Here is a tiny trained network, its code and every weight. The questions are about switching its units off for an input and a target symbol, where a switched-off unit gives its printed mean instead of its output.

import numpy as np


def w(rows, s, z=0):
    codes = np.array(rows[::2]) - 128.0
    scale = np.full(codes.shape[1], s)
    scale[-1] = z or s
    return codes * scale


def f(y):
    return np.maximum(y, 0)


def softmax(a):
    e = np.exp(a - a.max(-1, keepdims=True))
    return e / e.sum(-1, keepdims=True)


def log_softmax(a):
    a = a - a.max(-1, keepdims=True)
    return a - np.log(np.exp(a).sum(-1, keepdims=True))


def net(x, mask):
    ids = ['αθπστφψω'.index(c) for c in x.split()]
    T = len(ids)
    res = E[ids] + P[:T]
    r = res
    for j in range(3):
        rows = slice(2 * j, 2 * j + 2)
        q, k, v = (r @ M[0][rows].T for M in (Q, K, V))
        z = softmax(np.where(np.tri(T) > 0, q @ k.T / 2**0.5, -1e9)) @ v
        o = O[0][rows]
        res = res + np.where(mask[j], z, o[:, -1]) @ o[:, :-1]
    y = f(res @ A[0][:, :-1].T + A[0][:, -1])
    res = res + np.where(mask[3:7], y, B[0][:, -1]) @ B[0][:, :-1]
    return log_softmax(res[-1] @ U[:, :-1].T + U[:, -1])


Q, K, V, O, A, B = {}, {}, {}, {}, {}, {}
E = w([
[26,6,144,87],'α',
[147,171,98,137],'θ',
[138,205,140,159],'π',
[113,115,211,51],'σ',
[139,186,180,190],'τ',
[34,88,123,197],'φ',
[246,43,169,202],'ψ',
[112,119,126,241],'ω',
],0.017)
P = w([
[60,129,147,99],'0',
[120,129,67,87],'1',
[86,96,194,114],'2',
[132,129,71,104],'3',
[88,100,204,132],'4',
[142,124,72,116],'5',
[86,99,213,145],'6',
[154,118,76,129],'7',
[93,92,217,159],'8',
[166,116,77,144],'9',
[97,80,233,179],'10',
[179,108,76,162],'11',
[78,113,246,185],'12',
[144,123,72,126],'13',
],0.014)
Q[0] = w([
[36,134,178,193],'H1',
[1,90,92,130],'H1',
[137,186,151,190],'H2',
[57,77,234,147],'H2',
[127,141,171,171],'H3',
[93,56,163,177],'H3',
],0.017)
K[0] = w([
[167,168,135,253],'H1',
[77,177,136,172],'H1',
[154,188,141,201],'H2',
[111,75,104,217],'H2',
[161,148,144,207],'H3',
[128,122,120,176],'H3',
],0.021)
V[0] = w([
[133,63,127,92],'H1',
[102,129,128,189],'H1',
[153,250,173,101],'H2',
[98,95,129,75],'H2',
[124,245,179,62],'H3',
[208,135,181,110],'H3',
],0.013)
O[0] = w([
[134,118,130,23,87],'H1',
[185,112,133,194,234],'H1',
[128,244,149,137,2],'H2',
[94,52,124,126,135],'H2',
[11,95,105,158,80],'H3',
[105,87,136,22,121],'H3',
],0.011,0.0051)
A[0] = w([
[99,78,85,91,74],'N1',
[160,138,127,136,254],'N2',
[124,185,87,90,106],'N3',
[153,154,3,114,131],'N4',
],0.018,0.0068)
B[0] = w([
[154,213,145,115,249],'N1',
[112,106,114,87,225],'N2',
[114,130,13,173,171],'N3',
[7,117,235,117,156],'N4',
],0.014,0.013)
U = w([
[119,175,100,114,60],'α',
[35,84,52,153,80],'θ',
[184,192,7,213,180],'π',
[5,88,171,118,40],'σ',
[87,147,216,214,144],'τ',
[57,2,72,192,211],'φ',
[94,51,62,84,254],'ψ',
[251,136,67,233,73],'ω',
],0.0085,0.0037)

Each question gives the input, a string of symbols that net reads in full, and the target symbol t.
The units are the heads (2 rows each of Q, K, V and O) and the neurons (one row each of A and B). Each row of codes is followed by its name. A weight is (code - 128) times the scale printed after its matrix; where a second scale follows, it is the last column's (O, A, B and U).
mask holds one flag per unit, heads first, then neurons. A switched-off unit (its flag False) gives its mean, the last column of its rows in O or B, instead of its output. The means were averaged over made-up inputs and are rounded, as every weight is.
A unit's drop is (log p(t) with every unit on - log p(t) with that unit switched off) / (log p(t) with every unit on - log p(t) with every unit switched off).
The circuit of an input: a set's keep is (log p(t) with only the set's units on - log p(t) with every unit switched off) / (log p(t) with every unit on - log p(t) with every unit switched off). Starting from all 7 units, units are removed one at a time, each time the one whose removal leaves the highest keep (on an exact tie, the one counted first), for as long as the keep stays at least 0.8.
circuit, biggest first: the units of the circuit, biggest drop first
top k neurons: the k neurons with the biggest drops, biggest first
heads that matter: for each layer, one digit per head in row order, 1 if its drop is at least 0.15 and else 0, layers parted by /
drop of u: that unit's drop, to one decimal
input α α σ σ ω π π, target ω: circuit, biggest first : (H3; H1)
input σ τ τ τ α, target τ: circuit, biggest first : (N1; N2; H2)
input τ α ψ φ σ, target ψ: circuit, biggest first : (H3; H2)
input θ τ σ, target τ: top 3 neurons : (N2; N3; N4)
input θ σ τ φ σ σ σ σ θ θ τ φ τ, target φ: circuit, biggest first : (N1; H2)
input θ θ θ ψ τ α α, target τ: circuit, biggest first : (N1; N2)
input σ τ φ σ φ σ φ φ σ, target φ: circuit, biggest first : (N1; H2; H3)
input τ σ α τ π τ σ ω τ α π π φ π, target θ: top 3 neurons : (N3; N4; N1)
input φ ω π, target ω: circuit, biggest first : (H3; N4)
input ψ σ τ σ τ φ φ τ σ, target φ: circuit, biggest first : (H2)
input σ τ σ σ σ π π π ψ τ φ σ, target α: circuit, biggest first : (N1; H1; H3; H2)
input π ω σ τ ψ σ τ φ σ ψ τ, target ψ: circuit, biggest first : (H3; N1; H1)
input π ψ θ, target ψ: heads that matter : 001
input α ω θ, target ω: top neuron : (N4)
input α σ σ π τ π σ φ α τ τ ψ φ, target ψ: top 2 neurons : (N1; N2)
input φ σ τ, target φ: top 2 neurons : (N1; N4)
input φ τ σ π τ π τ σ π α, target ω: circuit, biggest first : (N1; H2; H3)
input ω σ σ, target ω: circuit, biggest first : (H3; N4)
input τ τ σ, target τ: drop of H2 : 0.8
input φ ψ σ, target ψ: drop of N4 : 0.1
input σ τ φ τ τ ψ, target ψ: circuit, biggest first : (H1)
input θ ψ σ σ φ τ ω τ σ ψ, target ψ: drop of N2 : 0.1
